In the rows, 128 means zero.
Each row is followed by its class.
[139 139 128  87 144 142 137 170  93  79 157 123  88 110 100 175 113 165
 138  60 156 150 141 177 131 140 122 157 132 121 137 144 175 107 185 141
 174 153 121 118 106  97 118 142 118 173 158] : V
[142 162 118 125 192 146 135 180  79 110 158 175 123  97 159 183 120 160
 106  39 162 175 145 157 138 186 172 133 122 185 117 136 211 112 124  96
 143 145  55 140  81 109 142 137  80 153 125] : V
[133 108  98 106 165 159 154 187 127  86 145 199  99  69 145 150 113 120
 103  79 118  80 130  80 106 105 132 252 131 127 130 156 220 110 162  56
 181 186 116 125 109 186 153 140 131 105 198] : P
[133 148 141  81 152 185 142 156  99  83 140 165  91  92 141 176 114 170
 123  80 157 136 168 142 155 128 128 140 112 137 127 185 197  92 167 105
 192 162 100 138 131 134 123 140 129 160 171] : V
[131 122 110 104 160 150 167 147 120  89 160 158 106 111 110 166 116 141
 108  69 133 109 125 146 110 153 114 191 138 136 160 138 172 117 144  85
 175 166 114 141  81 135  94 154 115 139 161] : P
[115 138  97 135 156 140 131 142 118 103 161 201 121  87 150 155 106 129
 109 125 124 119 118 118  88 122 149 191 143 157 150 130 164 111 126  80
 161 169  96 132  97 132 133 140 113 133 164] : P
[135 134 161  56 135 161 133 155 101  77 151 157  83 105  94 156 113 178
 109  47 131 150 123 100 198 163 114 165 118  98 142 146 192 122 153 113
 191 162 140 140  87 127 116 140  98 143 182] : V
[126 127 109 119 184 149 143 149 125  95 140 195 121  90 145 166 123 128
 113 104 137 134 127 136  82 142 112 139 165 165 150 118 204 110 138  75
 153 166  95 135 103 169 137 139 135 141 172] : P
[147  98 131  70 134 174 158 154 141  82 145 157  64 116 110 159 109 135
 104  16 100 107 159  93 139  91 104 201 122 120 148 173 172 107 193 106
 193 156 165 122 117 137 108 142 134 132 202] : V
[124 130 141  95 158 153 173 166 148  86 132 176  82  89 141 169 100 152
 107  73 148 144 162 126 137 108 125 177 121 154 136 197 187 107 137  90
 169 163 106 124 110 146 121 155 130 158 168] : V
[125 116 115 111 142 144 163 150 123  88 136 177 105 107  96 165 112 137
 121 108 139 121 123 124 117 114 118 179 143 120 142 134 158 128 149  96
 172 172 123 125  95 146 132 159 119 162 167] : P
[117 144 105  88 167 151 150 138 104  93 145 122 121  82 126 147 100 147
  95 106 154 106 120 145 126 162 113 173 128 110 145 129 166 132 162  97
 158 164 100 135  94 165 151 152 113 150 164] : P
[131 145 110 103 174 138 139 144 103  93 135 182 112 117 106 157 121 130
 108  68 120 159 126 167 107 127 148 181 133 153 142 126 180 120 131 139
 163 146  90 140 101 122 144 136 113 153 143] : V
[121 119 130  78 138 149 139 167 105  76 155 152  92  74 112 188 118 154
 119  28 152 142 153 136 128 111 109 157 146 143 148 188 193 106 162  92
 193 186 124 136 119 126 126 137 120 160 184] : V
[141 122 109  79 146 161 156 131 115 120 146 137  95 105 104 146 112 140
  93 112 155 128 110 145 144 158 114 195 136 111 140 136 177 142 163  96
 151 150 113 137  99 151 125 131 118 153 230] : P
[136 122 113  97 160 160 142 141 122 104 160 146 101  65 125 120 104 135
  86 119 145  65 126  77 149 141 114 184 112  95 123 129 172 126 150  94
 164 159 125 136 104 160 128 151 147 106 174] : P
[131 130  90  81 152 135  91 149 110  88 136 109 119 123  86 131 117 162
 105 111 141 104 107 140 148 174 129 198 130  86 147  98 156 128 158 115
 169 134 119 140  83 145 130 140 101 164 160] : P
[133 136 118 127 147 150 147 156 116  95 141 174  85  93 134 169 116 148
 117  72 121 150 133 117 101 105 138 192 144 170 163 127 191 107 143 111
 178 167 100 129 100 142 144 141 106 132 167] : V
[126 118 118  77 152 151 138 165  99  70 148 151  84  83 130 164  92 158
 112  64 122 138 146 125 146 142 126 171 133 116 150 148 138 108 166 124
 185 147 109 134  78 133 129 130 114 158 186] : V
[115 134  99 105 173 141 161 141 104 107 145 204 143 115 117 157 118 146
 104 105 150 135  46 156 105 189 141 192 145 123 142  96 184 135 103  80
 153 150 110 131  91 144 155 145  91 156 126] : P
[129 128 123  86 157 150 149 143 130  92 147 136 100  91 105 137 105 140
 121 116 145 110 110 108 135 148  96 208 158  88 166 123 172 129 145  84
 153 159 127 167 112 161 119 140 132 143 180] : P
[145 133 113  57 158 147 145 158  88  77 144 142  93 123  91 148 118 148
 115  44 138 110 109 119 151 180 126 200  87  90 156 138 172 129 175 125
 199 160 115 132  79 122 117 131 108 125 201] : V
[164 142  95 102 187 148 150 156 114 103 151 157 115  62 111 145 117 122
 117 101 157 119 116 136 133 148 139 191 150 138 157 134 166 130 127  93
 162 163  97 143 102 156 145 166 103 135 166] : P
[128 141 141  75 143 153 136 176  72  70 156 121  93 102  77 175 111 157
 113  55 147 153 128 177 123  95 129 150 158 143 165 174 192  99 161 132
 191 158 109 140 104 122 123 134 101 179 153] : V
[128 131 123 105 159 153 128 156 116  71 146 175  91 103 141 180 118 133
 115  45 149 138 157 115 114 135 141 150 120 163 124 151 198  83 144 106
 167 162 102 132 115 129 161 139 103 146 152] : V
[124 133 100  90 156 162 136 134 111 113 157 150 127  99 107 146 109 136
 109  97 151 114 107 144 130 172 132 188 143  90 143 103 166 134 130 107
 166 152 111 140  92 145 127 153  87 163 159] : P
[112 122 111 103 161 150 149 142 115 105 149 141 109  88 107 141 122 123
 107 117 144 105 110 136 119 152 110 195 117 114 103 121 161 120 145  95
 122 147 126 130  93 143 120 145 117 151 168] : P
